Each row is followed by its class.
[  51   83 -319  618  -58  -84  231 -763  -13 -131 -184   15  250 -408
  -14  123 -281  -93    8   63  -35 -153 -217   11  181 -260  355  582
   65  138 -106  348 -279  -40   53  238  259  -96  116  148    0  392] : Q566
[ -19  297 -118 -207 -101    5  298 -472  276 -404  258  -82 -159 -144
  134   54   40 -132  426   52 -242 -285   26   33  -13    4 -113  607
    8  -57  -96   52 -327 -414  -88   46 -163   63 -160  224   -5  188] : Q904
[ 175  -68 -302    5 -185  160  363  379 -358   18  -60  104 -156 -395
  -51   30  -12 -110  -36 -459    9    0 -515   69  244 -326   36 -104
  132  222  -95  -22  279 -229    0  158  212   88  247  241 -359  164] : Q363
[-248   48  209 -170  142   37 -159  -67  389  136 -108  -28   34 -121
   42  -36 -695  255  511 -147   43  -12  121  -25 -168  300   -4   45
 -276   39  190   70 -437 -243  200 -258  -62  164 -137 -515  415 -253] : Q780
[-231  -80 -330  -91 -409 -267  405 -644 -205  357 -108   78  193  436
  156   84 -519  402   39 -423  -41  -54 -310 -303 -111  165   -4 -287
 -359 -242 -210  532  -53 -257 -145  151  -56   94  168 -720  170   24] : Q516
[ -47  174   91  188  178   13 -252  237  108   -5  144   -2 -117 -362
   33  -97 -336  -14  131  -27   56  182   31   81  -56  -47  100   41
  101   36  -90 -120   21 -308  206  -63   44   94 -362  188  141 -141] : Q363
[  81 -134   56 -118   63  295  -12  216    3  323  -24 -145 -194  176
 -115 -219  -77  -94   37 -189  154    7  285  280 -234   93 -150 -234
 -120   90  167   75 -182  -85   -2   -6 -279 -264 -261 -180 -156  -96] : Q780
[ -15 -359  -70   60   83  -29 -134  143 -282 -148  154  214  -85 -623
  -49  148 -318  -44  100 -190 -264   73  229 -200  -70  204 -132   16
   76  138  320  -33  -70 -483   34  -57 -143 -118 -124   57 -118   39] : Q904
[ -16  200  -66 -223   32    3 -217   14  196 -412  -49  127   56  -92
 -138   -3  -85   12  -24  259  -67  -85   22 -153   91 -197  124   57
   18  109  122  136  -33  240  229   39   72   60   71  137 -111 -108] : Q495
[ 159 -101 -162  296  577  383 -268  -45  263   99  -37 -201  199 -333
  -65 -264 -238 -133  -19 -207  118 -129  199  198 -422  -50 -277   84
  -58   20 -162  367 -198  281  207 -345 -745   11 -423   26  459 -167] : Q629
[ -60 -338 -221  -67 -405  -76  176 -396  -66  197    5 -241  166 -229
 -132  124  130   -9 -104  166  -49  196  299  -52  110  107  -17  298
 -111  -82   75  174  201 -246   72  168   59 -163  194 -158 -317  123] : Q274
[  -5  -65 -375   23  -83   29  478  -93   35  131  311  -17 -174   96
 -102   31 -259   -4  -83 -276  -38  142   -3  223   11 -126  -92  154
   82  158 -201  211 -121 -529 -124  -97   -6 -237  151 -150 -131  286] : Q274
[ 224  -92   55  -46   30  -49  127  -77  290  212   71  -51  104   71
 -236 -249  314   -2 -128   36  304  118  273  314 -303  161 -307  280
 -198 -109  -44 -177  513  -90 -112   53  110   65 -181 -262   78 -149] : Q904
[  91  -63 -171  500 -103  246 -161   -9  152  -87 -134 -245  303 -251
 -128   46  -41  -60  367  280  181 -302  100 -112  -88   75  -84  224
 -422 -105    6  105  190    7  192   58   79 -212 -202 -539 -143 -216] : Q566
[-252  134  230 -130  580  -50 -121  -64  363  209   27   44  -22   15
  180   -4 -196  171  294 -321  -64  -12  626  -46 -323  304  220   52
  270 -178 -163 -284  -80  -12  188 -135 -460  457 -158  128  481 -198] : Q274
[ 125  -16   -8  266  269 -122   67  289  371 -341  390   42  -98 -671
   31 -155   -6  -82  163  -90  145  133  600  234   17  107 -309  640
 -129  179  -51 -343  204 -555  -33 -118 -234   -2 -420   32 -143 -172] : Q363
[-103  -28 -279  219 -156  124  -79  271  204  -23  244  -55 -279  108
 -125  -41  -58  127   36  163   63  115  253   91  -18  -70 -355 -138
 -391   60   67  101  226 -114  167 -259 -190 -222 -198  156 -137 -237] : Q274
[ -91  -86 -247   53  -61   47  -72   68  -56   48   45 -111  100 -171
   -6  108  -59 -101  -77 -206   78   19 -100 -152   -6 -176   35  473
  117  -65 -626  -42    7 -460  404 -308 -513 -221 -108 -129   41 -121] : Q495
[-164  209 -374 -289  291 -366 -106  130  -82  107   -4   27 -181 -432
  293   -7 -665  -59  -20 -365 -241  -32  163 -144  219 -319  -56 -123
  161 -126   53  626 -705 -270  230 -267 -228  327 -325  510  312 -179] : Q274
[ 299 -129   -4 -162 -176  179  -58  -33  187  -84  114 -137  108  230
 -119  -83  347 -216   60  266  177 -182  535  354 -197  409 -217  458
 -308 -103 -178 -359   44  -27   24   90  260  -71 -196 -372 -295  -78] : Q629
[-124  168 -119 -468  142  142  322  361   10 -239  -58   26  -59 -124
   50   -9  246 -313  397 -135  -60 -292 -109  395  -12  -26  460  212
  620  225 -119 -225 -173 -102  -69  342 -109  342  288  410 -333   72] : Q904
[ -52  139  120  226  -89  -68   91  140 -177  129  -43  -20  129   25
   70   13  -11  -33  104  -98  211   80 -158  -96  125 -179 -107   10
   22    4   53   16   85  111   93  -22  231  -57  110   82  -68   20] : Q274
[  -9    8 -262  -28 -195 -278  178   58 -174  327  -74   18   86  295
  111  -18 -161   68  101    1   15 -103   32   94  -53  161  -60  -70
 -259 -245 -120  170    6  -74  -60  137  395 -112 -181 -414  -43  243] : Q516
[ -79  -81   17  507 -300  346  -24  224  218  -22  236  -54 -210   40
  110 -335  -23   33  297  633  207  -92  195  -36 -271  196 -483  -52
 -592  151  551 -436 -305  190 -109   36  261 -259 -311  304  -95  -20] : Q629
[  75 -315 -278 -636   31   -3  195   93 -150 -374  -45  181 -309 -521
  -23   90   78  -38   64 -392 -337  -48  119  -37   20   65  -69 -140
   -8  165  179  204   35 -292 -111   48 -209  485  176  103 -131 -226] : Q629
[  94  140 -449 -303  138 -310  299 -221  293 -329  -82 -187  130 -131
   74   54 -138 -246  104  361 -128 -560  -39  -89  170 -362  281   23
  560   50   53  192 -899  450  -57  232   57  485  297  649   90   21] : Q274
[  90  233  221  123  538   15 -255  275  265  -46  179  -41  -31 -190
  -59  -77 -181 -156 -104  -89  179   65  330  184 -279   95  -68  -49
  258  -59   92  146   24 -169   49   93 -449  361 -262  264  390 -313] : Q516
[-189   78 -397 -456  394 -306 -217  300   49 -100  -72  178   -8 -339
  178 -280  -33  -50  366  163 -185 -295   59   76   23 -317  137 -247
  164  132  121  148 -702  268  -12 -113  326  125 -202  228   94 -610] : Q629
[  79 -232 -113  364   29  186 -142  133  -78 -201   -6   43  286  -19
  -65 -214  259  -77 -120  224   29  110  151  166 -179   57 -124   80
 -449  163  181   47  336  340  -68  -71  369 -261   30 -226 -344   31] : Q566
[   1 -144   73   -7  122   66 -324  482  166   47  -31  -75   57   26
  -14 -371  -86  -20   81  -66   21   61 -134  -35  -75  -19  -21  -20
 -235  194  -78  -50  436  368  194 -115  -29  151 -383  111 -187 -474] : Q495
[ -32  247  -52 -183  115   68   -4  -68  200  -78  130    1  198  278
 -167 -220 -127  -55  162  148  292    6   58  264 -258   67 -196  159
 -344  -82  -79   -3  152  -70 -206 -129   52  -22 -256 -253  115 -141] : Q495
[ 126 -211 -177  369 -295 -169   58 -247 -133 -278  260  -58  267 -592
 -201   75    4   11   21  178   16  229   68 -256 -113  -41 -289  394
 -396  -51 -184  429  226 -293  265 -106 -152  -84   85   29   28   84] : Q780
[  31   34  181  -85  300  106 -195 -128  413  187  332  -45   81  192
  -81  -65   -5 -122  296   15   69  -32  321  281 -370  184   97  273
   47  -24  -41 -397  -29   70  -43  176  -34  -82 -129 -422  -47  -54] : Q274
[-251  135  146 -236  -14 -178  147 -132   59   16 -128  -76  310  -53
   91 -167  -41 -169  255  -55   71  -27  -16   65   49  -63  100  317
 -103  109    6  171 -248 -263   23   22    0 -153 -329 -473  290  -66] : Q363
[-114 -103 -142 -104 -221  135  225 -106 -105 -163  180   21   94 -490
   -4    3 -127    1  108  -45  -94  113   38   -8 -131   83  -85  -45
  -99  217  290  151 -273 -404   88  241  110 -109  282  169   -5   21] : Q495
[-339  292 -242 -202 -293  307  -34    4  -70  -97 -324 -236  233  275
  -10 -110 -533 -118  195    8  131 -372 -138 -217  111  108   58 -208
  -90 -160   64  531 -491 -255  578   23 -121 -177 -256   20   88 -358] : Q629
[ 260 -190   46  167  147   42  -25  133  276  -22   89 -214  221 -493
 -150  -81  133 -180  304  188  327   33 -107  179 -200   55  -96   55
   99  124   41 -293   21   83  -91   68  -35  200   40 -228 -122 -249] : Q904
[  10 -122 -158   48   68  168   67  201   -5   33 -124  -98 -501   50
  128   71 -216  -29  -64 -171 -116   10  438   60  150  208  -65  -43
  -58   32  232   97   31 -268  -37  -86 -189   -9 -123  127   17  237] : Q516
[-190   -3  161  239 -314 -170 -167 -772  -80  -40 -127    5   73  129
  197   86 -191  173  131  431   94  -94  321  -93 -339  381  -74  -87
 -280 -403  125  -70 -530  -20  -91    4 -130   52 -319 -153  266   89] : Q516
[ 192   -9  289 -221  150  183   60 -566   84  173 -119  -33   87  158
  -93  174  178   25  166 -320  120  -73  245  347 -290  296   60  362
  -41  -62 -205  -99   62  108 -104  231  -42   -1  135 -556 -103   35] : Q363
[-150   51   61 -462  230 -199 -356   37  281   95  -92   77  234   68
  -77 -198   32   19   70  291  -37  -26  334  -79  -99   74  145   59
  145 -226  -23   31  156  731  279   86  166  404 -145 -100  165 -156] : Q780
[-265   49 -208  -26   46 -185  -61  201   39   37   -6 -165  137 -106
  221  -59 -493  272  323 -525 -114  -13  -33 -191 -150 -194   41  -11
 -572   76 -241  113  177 -436  397 -177 -138 -165 -382   24  163 -631] : Q629
[-187  -13  416 -183  -95  197 -255 -107   51  -52 -236  -26  241   -9
   29 -143  -41   19  194   68  146 -220  264  179 -247  249  235  124
 -179 -124  116   21 -340   53   52  169  -37   67   24 -602  -62 -290] : Q516
[ 293 -185  332  208  378  155 -204  193  125  243 -138 -368   85   66
  177  -87 -190  -39  133 -518  140 -192  -11  -33 -505  174    5   11
 -177  -67 -319 -238  181  199   68  -42 -510  415 -277   76  323 -391] : Q495
[  92  151  -69  -53 -127  239  -93  129  191 -186  139  105  -96   61
 -126  -57 -428   43    6   97   25 -139  100   68 -256  213 -324  200
 -377   34  122  210 -203 -270  106  -35 -228   -8 -237   25 -125   94] : Q495
[ 232 -282  148  294  -18  208  176  191  -69 -201  489    9 -163   23
  157  -55 -537  224 -157 -322 -136   63 -281  -16 -369  -43  -11    5
 -171  379 -217 -443 -112  -67 -409   75  192   24  306  142 -344  112] : Q274
[ -92  122 -232  122   35   50  211  217 -365   28  122   78   -9  207
  125  144 -224   87  235 -471  145  -98 -201  119 -159   93 -165 -190
 -442  -81 -159  134 -194 -474  -76 -117  -57 -294  248  -15  -50 -214] : Q516
[ 249 -210  353  308   71   39  -19 -464 -166  161 -277 -356  270 -395
  136  184  350  142  296 -369  182 -145   77  -58 -240   74   84  -65
    2 -171 -220  -82   79  215   68  165 -254  119  357  -38   48 -442] : Q516
[ -84  -79  169 -207 -115   73  330  224  -16  261   45   29  -79   -2
   -7  -24  243  -57   68 -436  -93 -172 -231  282  -60  -23  153   95
   84  132 -106 -224  -59 -427  -13  411  184 -313 -122 -499 -294 -200] : Q363
[-177  -54 -216   30 -254   32  266 -177 -230 -100  -49  192  -42   39
  105   64 -166   41  195 -112  -92  -21 -262    4  210   82  -92  199
 -269  217  -73  -38 -134 -432 -231 -204  283 -255 -104 -316 -139   95] : Q566
[ 364  -21  210 -193  405  -80  -99  175  271  -58  264 -159   48 -286
  -46  -80  191 -132  161  -14  193  251  325  302 -305  154 -250  161
  -21   47    4 -171  207  225  -90   71 -139  219  -13   -1  -68  -40] : Q363
[ -25 -171   68  323  -37  145 -183 -246   46  -86 -111 -307  292 -346
 -117  -75 -253   11  -95   44  276   98   44  -24 -184   68 -177  -34
 -318 -150  -76  384 -153   93  415  -60 -204 -221 -165 -325  285 -321] : Q780
[ 237 -348  -67   42 -667  -51  580 -402 -159  388  632 -129 -164  548
  -39  243   25  180  -90 -288  -59  228   -8 -118  -64  261 -400  340
 -398    7 -399 -252  412 -370 -218  270  244 -394  358 -231 -415  367] : Q516
[  -1 -214  -58 -350  312 -255  254   93  145  -85  119 -190  -30 -410
  256  155 -267 -157  -72 -637 -179  139  180   85   10   82  -38  132
  119  354   33   91 -431 -490   48   95 -662  160  -84   75  123 -191] : Q780
[   2 -164   34  -56   69 -379 -322  842 -175 -413  222  245  -17 -810
  240 -184  182   72  -88  332 -243  345 -175 -300  -46  -64   31   33
  -73  314   35    3  -49 -374  -67  -94   95  204   40  172 -207 -303] : Q495
[ 146 -120  153  292  -11  180   71  367 -115   95  -27   -4  139 -221
  -27 -211  -23  166  -47 -416  155  158 -506   45 -108 -208  101  274
 -269  210 -395   92  543 -122   34   34  135 -200  282 -506 -181  -57] : Q516
[  10  -79  221  260  -57   30  -95  -64  187 -215  -20   20  256   61
  -32  -36  118  104  -68  328  109  -29  -29 -146 -376  305 -241  -32
 -296  -59   37 -134   83  259  -14   -2 -292  203 -257 -120  -79 -163] : Q566
[ -70 -306 -151   97 -176 -155  147  335   84  -49  184   83 -214 -278
  200   35   10  159 -260  -10 -290  227 -389   17   22 -138  189  268
  291  250 -193 -358  278 -239 -173  110  367  209  207 -149 -446  134] : Q516
[ 315 -250  333  246  228  228 -228  260  -67  205   70  -20 -200 -487
 -225  117 -359  -62   77 -320   81   13  317 -134 -170  123 -320 -239
 -182  -86  181 -166   99   17   99  -89 -244  109 -482  -37  -29 -112] : Q495
[  62  -17 -419  264   67 -137 -252  543 -128  229  -20  174  101 -316
 -137 -329 -144  113  109  268   37 -205  -32   60  -43 -118   19 -108
 -117 -222 -100  533  120  -50    2  -77  457   94    1 -190   80 -226] : Q274
[-199  168  352 -342  102  109   35 -423  210  179  -70   54  279   77
  -31 -242  222   44  319  -98  109  -72   99  256 -397  269   77  274
   14 -212   98  -73  -99 -143  -89  180   92  -44  -50 -624  -77 -221] : Q566
[ -56  197 -202  533 -130  120  161  217   34  133  222 -103  277  215
 -174 -120 -366   29   76   16  240 -240 -460   41   21 -294   17  157
 -214  120 -288   20  211 -103   39  173  -13 -485  -75  166  -56  -63] : Q274
[ 112   97   14   62   91  155  -30  -87    5  145  233   23 -244  112
 -129 -111   48  -45  118   15  154   66  252   54  -65  -34 -439 -204
 -396 -145  230 -188  234  112 -296  -91 -142 -234 -496  108 -240  -27] : Q904
[-168  251  -99  233 -212   43  118  -78  178   16  334  213  -50  174
 -189 -217  151  -43  540  444  269 -248  306  281  -92  150 -224  298
 -560 -294  172 -113  -93 -225 -262   11  353 -213 -197 -304 -173  -45] : Q363
[  93  134  -72   95   -4   76  137   31  187 -211  123   61  -75    0
   -3  -84 -158   49   90  223  185   44   11  218 -172  306 -169  267
 -119  -60  114  -89 -103 -313 -164   32  405   -1  169 -225 -151  197] : Q274
[ 339 -286 -338 -307  122  265  335  326  252   78  283 -264 -353  103
   61  -16  155 -240  -95 -543 -211  -57  504   40   82   15 -163  343
 -107  458 -323  232 -166 -329  122 -116 -838    3  144  186 -195    8] : Q274
[ -67  264   85  159  106  351 -160   56   88 -260  -31  197  101 -287
 -214  -90  348 -278  -16  392  184  -85  345  138   72   47 -130  216
  -98 -127  265  -72   19  219  177   94   -5 -115 -332   53 -194  103] : Q629
[ 246  -94   39  269 -125  190  189   58  409  149  106 -314  -53  138
 -124 -173 -131  -38 -172  106  356 -110  403  273  -62  230 -295  397
 -284  -39 -193 -130 -167 -207   98  -22  -63 -222 -227 -195   75  -29] : Q566
[ -98   95  247  167  193   94 -244   40   67   -5  -40  181  169  -68
   28 -269 -433  138  197   70   90 -163   39  167 -199   64    4   88
   -4   70  325  113  -74  340 -235   65  235  184   73  -36  162  -31] : Q516
[-276  102 -212   -6  281  200  171  312  208  203   69  207 -197 -476
  -72   -4  -88  -83  105 -164  -16   42 -107  -74  260  -46  141  219
  607  140 -449 -242   33 -328  242 -136 -609  212 -324  175  305  123] : Q780
[-238  -54  425 -146  -40   77    4 -291  119 -254 -190 -141   62    6
  147  123   73  154  266  -18  152  -21  145 -140 -329  290    9 -100
 -258    1  120 -400  -79   71   34  203 -266   51 -145 -223   30 -496] : Q566
[-250   76  104 -228  122 -162 -174   30 -218  189  -42  138 -166   59
  190 -137 -570  150  334 -367 -113 -213  314  -76 -107  -17  100 -291
 -132  -60  247   91 -595 -197   94  -49  -36 -177 -220  185  357 -259] : Q780
[ 176 -105 -336  -32   69 -189   91  594  -96  165  125  -37  -68   28
 -125    0 -194   64 -255 -578   23   26  -50 -147   57 -287 -204  -49
  -24    0 -389  244  856 -328  132  -27 -254   11 -173  -81   65 -295] : Q495
[  73  103 -395 -186 -278   52  254  -11  -27  -76  217  -60 -111 -125
 -347   73  245 -198  377   61  136  -48  221   53   21  -61 -306 -196
 -284 -332  -24  229  206 -215  277  -12 -125  -86 -129    5 -203   19] : Q363
[ -66   12  155 -123  -18  114   17 -346  455   27   49 -139  172  188
 -180  -92 -199  150   45   40  144 -133  290   50 -328  152   29   89
  -54 -143   -6  124  -85  247  196  191 -158  173  112 -268  172 -202] : Q904
[-228  -21 -453 -359  253 -342  166  -37 -155 -351  151  259 -422  -68
  165  204 -143  139  -10   24 -390   91  312  -57 -209   38  129  -10
  271 -245  244   29 -292 -335 -261 -175  357  338  475  458 -168  165] : Q780
